Below are the code and all the weights of a small trained network. Each question names an input and a class and asks about switching units off, where a switched-off unit gives its printed mean instead of its output.

import numpy as np


def w(rows, s, z=0):
    codes = np.array(rows[::2]) - 128.0
    scale = np.full(codes.shape[1], s)
    scale[-1] = z or s
    return codes * scale


def f(y):
    return y / 2 * (1 + np.tanh(0.7978845608 * (y + 0.044715 * y**3)))


def log_softmax(a):
    a = a - a.max(-1, keepdims=True)
    return a - np.log(np.exp(a).sum(-1, keepdims=True))


def net(x, mask):
    res = np.array(x, float).reshape(1, 4) / 4 @ E
    y = f(res @ A[0][:, :-1].T + A[0][:, -1])
    res = res + np.where(mask, y, B[0][:, -1]) @ B[0][:, :-1]
    return log_softmax(res[-1] @ U[:, :-1].T + U[:, -1])


A, B = {}, {}
E = w([
[240,153,27,108,253,7,163,22,159],'x0',
[21,107,103,249,225,201,212,79,235],'x1',
[112,70,209,193,62,10,23,27,214],'x2',
[68,12,241,18,211,133,175,23,29],'x3',
],0.0042)
A[0] = w([
[32,112,112,229,206,187,185,99,204,40],'neuron 0',
[131,186,56,58,190,234,221,214,61,48],'neuron 1',
[183,215,43,212,76,119,102,195,192,30],'neuron 2',
[34,112,206,157,19,217,93,207,115,51],'neuron 3',
[31,111,110,228,206,187,184,99,204,43],'neuron 4',
[30,110,109,228,205,190,187,96,208,36],'neuron 5',
[85,29,214,30,209,124,173,44,50,63],'neuron 6',
[231,139,150,9,37,74,57,178,43,69],'neuron 7',
[25,107,109,233,208,193,196,93,218,16],'neuron 8',
[185,217,42,214,76,120,102,197,194,36],'neuron 9',
[35,110,208,157,21,218,92,209,116,44],'neuron 10',
[242,156,32,126,234,23,150,37,152,23],'neuron 11',
[34,112,205,156,20,217,92,206,115,56],'neuron 12',
[130,194,53,58,192,238,232,220,53,33],'neuron 13',
[102,78,203,199,62,34,45,43,207,30],'neuron 14',
[243,155,31,125,236,23,148,37,153,26],'neuron 15',
[184,213,44,212,76,120,102,196,193,41],'neuron 16',
[102,78,203,199,61,34,44,42,206,29],'neuron 17',
[84,33,210,30,206,123,170,50,53,66],'neuron 18',
[100,73,208,201,59,23,30,35,215,8],'neuron 19',
[235,141,150,3,36,73,53,180,32,56],'neuron 20',
[85,28,212,27,208,124,173,46,50,64],'neuron 21',
],0.0043,0.0014)
B[0] = w([
[187,196,208,157,92,65,155,81,76,218],'neuron 0',
[219,54,77,170,187,160,82,200,65,230],'neuron 1',
[51,168,162,167,69,198,41,193,190,218],'neuron 2',
[83,106,160,49,204,78,224,188,169,235],'neuron 3',
[188,197,205,158,92,62,156,81,75,218],'neuron 4',
[188,196,213,158,92,63,154,82,73,220],'neuron 5',
[63,173,160,175,66,193,38,194,181,244],'neuron 6',
[182,221,230,166,78,48,169,54,74,235],'neuron 7',
[196,210,234,165,85,53,155,81,61,228],'neuron 8',
[59,162,153,161,75,189,49,179,181,223],'neuron 9',
[81,105,166,45,207,74,228,195,173,234],'neuron 10',
[50,114,201,43,207,94,220,253,197,252],'neuron 11',
[85,106,158,52,201,80,224,184,168,235],'neuron 12',
[230,43,69,180,196,166,77,220,52,239],'neuron 13',
[206,57,79,152,193,161,107,208,75,216],'neuron 14',
[50,115,193,43,205,95,221,249,194,254],'neuron 15',
[56,163,152,162,73,192,47,181,183,220],'neuron 16',
[209,54,76,153,196,162,105,213,72,216],'neuron 17',
[56,181,166,185,57,203,24,207,191,239],'neuron 18',
[214,49,76,155,201,165,105,223,66,227],'neuron 19',
[184,223,239,170,76,48,165,56,72,243],'neuron 20',
[60,177,161,179,63,199,30,201,186,245],'neuron 21',
],0.0059,0.0035)
U = w([
[47,160,134,161,54,201,39,141,195,114],'0',
[75,106,143,4,191,81,226,154,179,109],'1',
[193,193,166,156,73,52,155,63,53,120],'2',
[216,33,67,158,178,171,95,154,59,116],'3',
[90,99,46,93,93,135,138,38,144,251],'4',
[118,103,76,96,99,138,132,59,133,68],'5',
],0.011,0.013)

Each question gives the input, the list of numbers given to net, and the class t.
The units are the neurons (one row each of A and B). Each row of codes is followed by its name. A weight is (code - 128) times the scale printed after its matrix; where a second scale follows, it is the last column's (A, B and U).
mask holds one flag per neuron, in row order. A switched-off neuron (its flag False) gives its mean, the last column of its row in B, instead of its output. The means were averaged over made-up inputs and are rounded, as every weight is.
A unit's drop is (log p(t) with every unit on - log p(t) with that unit switched off) / (log p(t) with every unit on - log p(t) with every unit switched off).
The circuit of an input: a set's keep is (log p(t) with only the set's units on - log p(t) with every unit switched off) / (log p(t) with every unit on - log p(t) with every unit switched off). Starting from the 12 units with the biggest drops (on a tie, the unit counted first), units are removed one at a time, each time the one whose removal leaves the highest keep (on an exact tie, the one counted first), for as long as the keep stays at least 0.8.
circuit, biggest first: the units of the circuit, biggest drop first
k most important neurons: the k neurons with the biggest drops, biggest first
drop of u: that unit's drop, to one decimal
input [7,1,-4,-8], class 0: circuit, biggest first => (neuron 2)
input [-8,-6,8,-1], class 1: circuit, biggest first => (neuron 10; neuron 3)
input [4,-6,-6,2], class 2: 2 most important neurons => (neuron 20; neuron 7)
input [-4,-5,8,8], class 0: 3 most important neurons => (neuron 18; neuron 21; neuron 6)
input [-8,-7,-4,3], class 1: 3 most important neurons => (neuron 10; neuron 3; neuron 12)
input [6,3,-7,5], class 3: 2 most important neurons => (neuron 13; neuron 1)
input [-8,-7,-8,1], class 1: 2 most important neurons => (neuron 10; neuron 3)
input [-3,0,6,5], class 3: 3 most important neurons => (neuron 19; neuron 17; neuron 14)
input [1,-2,-1,2], class 4: drop of neuron 16 => 0.1
input [-8,-8,6,1], class 1: drop of neuron 12 => 0.5
input [-3,-2,2,0], class 4: drop of neuron 15 => 0.4
input [4,1,-8,4], class 3: drop of neuron 0 => 0.0
